Here is a tiny trained network, its code and every weight. The questions are about switching its units off for an input and a target symbol, where a switched-off unit gives its printed mean instead of its output.

import numpy as np


def w(rows, s, z=0):
    codes = np.array(rows[::2]) - 128.0
    scale = np.full(codes.shape[1], s)
    scale[-1] = z or s
    return codes * scale


def norm(h):
    return h / np.sqrt((h * h).mean(-1, keepdims=True) + 1e-5)


def softmax(a):
    e = np.exp(a - a.max(-1, keepdims=True))
    return e / e.sum(-1, keepdims=True)


def log_softmax(a):
    a = a - a.max(-1, keepdims=True)
    return a - np.log(np.exp(a).sum(-1, keepdims=True))


def net(x, mask):
    ids = ['αβγεηθλμπω'.index(c) for c in x.split()]
    T = len(ids)
    res = E[ids] + P[:T]
    u = 0
    for l in range(3):
        r = norm(res)
        for j in range(3):
            rows = slice(2 * j, 2 * j + 2)
            q, k, v = (r @ M[l][rows].T for M in (Q, K, V))
            z = softmax(np.where(np.tri(T) > 0, q @ k.T / 2**0.5, -1e9)) @ v
            o = O[l][rows]
            res = res + np.where(mask[u + j], z, o[:, -1]) @ o[:, :-1]
        u += 3
    return log_softmax(norm(res)[-1] @ U[:, :-1].T + U[:, -1])


Q, K, V, O = {}, {}, {}, {}
E = w([
[105,61,152,137,86,162,178,142,143,137,120,108],'α',
[84,136,187,122,113,82,96,113,186,106,117,163],'β',
[65,136,100,197,84,113,118,184,166,122,150,176],'γ',
[7,155,100,68,58,114,141,97,79,140,157,92],'ε',
[156,163,126,129,128,102,218,175,150,45,111,50],'η',
[78,176,141,130,116,184,103,119,63,55,97,162],'θ',
[141,78,122,115,115,135,170,125,148,167,158,112],'λ',
[119,94,143,144,163,139,158,139,143,128,176,93],'μ',
[180,141,117,107,85,83,45,148,117,107,177,103],'π',
[94,63,102,122,169,129,86,184,135,139,121,79],'ω',
],0.015)
P = w([
[209,144,129,229,184,3,148,76,57,148,176,148],'0',
[120,98,170,102,55,119,143,78,167,127,157,146],'1',
[111,119,158,87,65,143,109,87,156,119,162,139],'2',
[105,118,148,70,70,150,107,97,161,117,149,149],'3',
[125,117,152,86,73,148,108,95,139,129,145,154],'4',
[116,120,125,80,89,155,111,110,152,103,130,148],'5',
[115,115,139,68,85,146,115,105,150,127,133,155],'6',
[82,113,133,65,108,165,112,107,143,122,143,131],'7',
],0.0054)
Q[0] = w([
[166,155,72,136,180,42,84,207,224,178,244,131],'0.h1',
[173,132,59,122,144,160,150,149,73,74,216,87],'0.h1',
[119,45,158,196,127,137,155,139,66,165,166,104],'0.h2',
[57,215,106,75,51,95,70,137,181,59,187,79],'0.h2',
[179,164,195,175,159,83,48,124,180,100,114,246],'0.h3',
[125,235,205,128,89,81,3,58,24,104,160,197],'0.h3',
],0.0052)
K[0] = w([
[211,176,142,142,105,29,98,141,146,102,166,117],'0.h1',
[162,115,88,167,158,134,96,154,48,150,206,84],'0.h1',
[160,34,117,136,185,181,92,86,101,206,183,180],'0.h2',
[172,236,117,56,133,146,171,201,144,70,95,70],'0.h2',
[148,118,144,108,134,173,108,204,240,93,94,188],'0.h3',
[130,182,119,2,24,230,102,214,178,83,140,119],'0.h3',
],0.0061)
V[0] = w([
[115,122,161,101,139,137,132,122,213,123,107,111],'0.h1',
[176,208,141,111,158,91,148,58,148,105,156,149],'0.h1',
[87,87,169,119,112,131,39,60,139,132,148,175],'0.h2',
[152,89,219,130,95,113,168,179,172,91,106,88],'0.h2',
[224,164,200,166,124,183,104,118,135,89,173,110],'0.h3',
[181,167,117,147,158,72,176,112,135,255,85,191],'0.h3',
],0.0047)
O[0] = w([
[118,105,148,128,218,127,75,35,124,99,135,89,123],'0.h1',
[56,57,181,159,121,170,137,78,107,82,88,127,183],'0.h1',
[159,107,184,190,157,61,207,107,82,57,155,119,180],'0.h2',
[118,89,156,163,117,107,92,104,144,144,75,215,245],'0.h2',
[99,102,3,124,97,173,192,117,75,143,157,147,213],'0.h3',
[113,216,192,118,188,153,178,139,130,182,193,3,5],'0.h3',
],0.0049,0.0029)
Q[1] = w([
[115,152,147,134,82,90,48,65,112,80,167,207],'1.h1',
[129,205,113,131,106,87,44,104,40,90,155,246],'1.h1',
[102,49,114,80,106,150,158,172,158,179,126,87],'1.h2',
[93,205,46,100,69,77,98,151,165,77,95,198],'1.h2',
[59,224,134,171,141,128,105,77,103,137,122,253],'1.h3',
[195,157,115,152,112,144,93,118,59,79,160,163],'1.h3',
],0.0077)
K[1] = w([
[106,88,90,78,171,142,32,169,158,108,32,94],'1.h1',
[109,47,123,73,154,217,1,172,162,154,84,120],'1.h1',
[57,114,109,167,170,179,184,167,43,199,89,98],'1.h2',
[145,145,135,65,134,88,114,137,206,29,64,49],'1.h2',
[41,118,131,70,130,228,51,143,178,155,67,173],'1.h3',
[207,109,155,60,56,190,95,123,147,78,86,165],'1.h3',
],0.0063)
V[1] = w([
[115,166,164,36,84,154,157,58,51,118,172,111],'1.h1',
[39,14,106,158,218,181,35,223,71,176,166,37],'1.h1',
[196,254,142,140,122,94,76,165,160,108,184,140],'1.h2',
[168,73,168,122,111,84,79,108,93,195,162,126],'1.h2',
[199,240,87,146,105,70,251,171,119,85,122,80],'1.h3',
[153,246,169,90,40,192,210,14,177,122,163,243],'1.h3',
],0.005)
O[1] = w([
[130,169,125,135,129,88,86,85,174,152,98,148,154],'1.h1',
[63,25,117,182,114,58,196,74,111,108,102,92,83],'1.h1',
[159,115,148,92,118,87,95,165,79,181,97,157,126],'1.h2',
[147,205,125,123,61,130,79,163,111,99,81,103,250],'1.h2',
[90,160,195,143,172,140,165,68,119,62,161,175,107],'1.h3',
[2,77,185,166,158,138,210,98,142,210,68,82,143],'1.h3',
],0.0074,0.0021)
Q[2] = w([
[103,147,141,134,92,78,86,126,98,147,118,183],'2.h1',
[127,118,100,137,106,195,161,197,155,68,186,108],'2.h1',
[112,161,149,87,95,121,60,158,111,181,101,140],'2.h2',
[185,183,187,134,168,168,136,143,132,144,137,57],'2.h2',
[114,80,118,99,106,170,73,136,137,178,116,233],'2.h3',
[135,139,112,73,135,255,145,143,165,119,168,125],'2.h3',
],0.0093)
K[2] = w([
[93,71,64,15,82,131,42,172,168,92,88,167],'2.h1',
[186,136,123,236,150,85,140,232,48,140,207,158],'2.h1',
[147,167,162,72,115,62,127,148,116,93,12,132],'2.h2',
[116,129,255,248,73,77,114,39,58,164,179,188],'2.h2',
[138,176,104,37,158,112,173,202,156,25,49,151],'2.h3',
[137,192,205,203,128,122,199,97,6,89,153,119],'2.h3',
],0.0064)
V[2] = w([
[139,150,117,120,156,50,68,98,88,163,84,149],'2.h1',
[108,116,116,109,165,121,133,41,181,44,170,166],'2.h1',
[114,155,167,146,149,167,65,128,3,165,122,149],'2.h2',
[142,115,150,90,171,75,119,195,174,129,140,116],'2.h2',
[149,202,137,83,183,117,218,118,68,105,121,132],'2.h3',
[142,184,136,162,125,119,157,180,151,29,56,173],'2.h3',
],0.0058)
O[2] = w([
[183,82,115,83,188,167,143,2,169,130,196,49,236],'2.h1',
[187,86,166,149,97,152,103,146,11,123,15,56,125],'2.h1',
[185,134,168,131,128,208,170,198,97,73,144,86,91],'2.h2',
[159,98,85,139,98,108,158,106,109,193,62,148,138],'2.h2',
[59,116,19,40,97,138,41,93,109,210,88,143,107],'2.h3',
[176,87,62,213,185,114,143,149,171,237,75,154,252],'2.h3',
],0.0058,0.003)
U = w([
[88,179,100,220,126,94,147,219,175,161,168,169,140],'α',
[193,95,92,150,130,214,152,149,146,179,101,10,132],'β',
[138,34,174,28,167,141,162,160,92,136,180,188,40],'γ',
[169,120,248,135,191,87,85,73,176,155,75,161,113],'ε',
[128,157,103,151,133,220,115,80,45,95,44,220,204],'η',
[123,71,44,116,118,112,53,86,119,254,84,192,136],'θ',
[46,202,145,68,94,98,102,95,99,142,141,58,155],'λ',
[117,7,95,176,84,90,164,95,67,59,101,106,94],'μ',
[119,115,52,142,184,149,134,7,191,66,195,187,2],'π',
[241,159,77,88,94,105,50,144,101,81,152,139,176],'ω',
],0.005,0.0017)

Each question gives the input, a string of symbols that net reads in full, and the target symbol t.
The units are the heads (2 rows each of Q, K, V and O). Each row of codes is followed by its name. A weight is (code - 128) times the scale printed after its matrix; where a second scale follows, it is the last column's (O and U).
mask holds one flag per head, layer by layer. A switched-off head (its flag False) gives its mean, the last column of its rows in O, instead of its output. The means were averaged over made-up inputs and are rounded, as every weight is.
A unit's drop is (log p(t) with every unit on - log p(t) with that unit switched off) / (log p(t) with every unit on - log p(t) with every unit switched off).
The circuit of an input: a set's keep is (log p(t) with only the set's units on - log p(t) with every unit switched off) / (log p(t) with every unit on - log p(t) with every unit switched off). Starting from all 9 units, units are removed one at a time, each time the one whose removal leaves the highest keep (on an exact tie, the one counted first), for as long as the keep stays at least 0.8.
units of the circuit, in order: the units of the circuit, biggest drop first
most important unit: the unit with the biggest drop
which heads matter: for each layer, one digit per head in row order, 1 if its drop is at least 0.15 and else 0, layers parted by /
drop when u is switched off: that unit's drop, to one decimal
input π α π ω θ η β, target θ: units of the circuit, in order -> [0.h2; 2.h3]
input ω π π ε π ε β α, target ω: most important unit -> 1.h3
input β ε β α α, target β: units of the circuit, in order -> [0.h3; 0.h1; 2.h1]
input β β α, target β: units of the circuit, in order -> [0.h1; 0.h3; 2.h1]
input λ α η, target λ: units of the circuit, in order -> [0.h3; 2.h3]
input γ λ ε η θ, target θ: which heads matter -> 000 / 000 / 000
input π π η γ π β μ, target π: units of the circuit, in order -> [1.h2; 1.h3]
input θ ε π α, target θ: which heads matter -> 100 / 100 / 001
input ε β π β π α, target ε: units of the circuit, in order -> [0.h3; 1.h1]
input β λ η α ω, target β: units of the circuit, in order -> [1.h2; 1.h1; 0.h3; 2.h2]
input μ η μ π π π λ, target μ: units of the circuit, in order -> [1.h1; 0.h2; 2.h1]
input π λ γ π π λ ω η, target π: units of the circuit, in order -> [1.h2; 0.h2; 1.h3]
input α ε ω π λ, target α: which heads matter -> 011 / 010 / 100
input η π π ε π ω π γ, target μ: units of the circuit, in order -> [1.h1]
input β π ω α ε, target μ: which heads matter -> 000 / 100 / 000
input β λ β β ω, target β: which heads matter -> 000 / 110 / 000
input ε α α π π α λ, target ε: which heads matter -> 001 / 000 / 000
input π π π η, target π: which heads matter -> 010 / 010 / 000
input θ γ π η λ ε α, target θ: which heads matter -> 010 / 100 / 001
input β α β λ η, target β: most important unit -> 0.h2
input α π η, target α: which heads matter -> 010 / 010 / 100
input π β λ λ, target π: which heads matter -> 000 / 010 / 000
input λ ω λ π π λ λ β, target μ: which heads matter -> 000 / 100 / 000
input π θ α π π π ω, target π: drop when 1.h3 is switched off -> 0.1
input ω π π β λ π η λ, target ω: drop when 1.h3 is switched off -> 0.4
input β β λ, target β: drop when 2.h2 is switched off -> 0.1
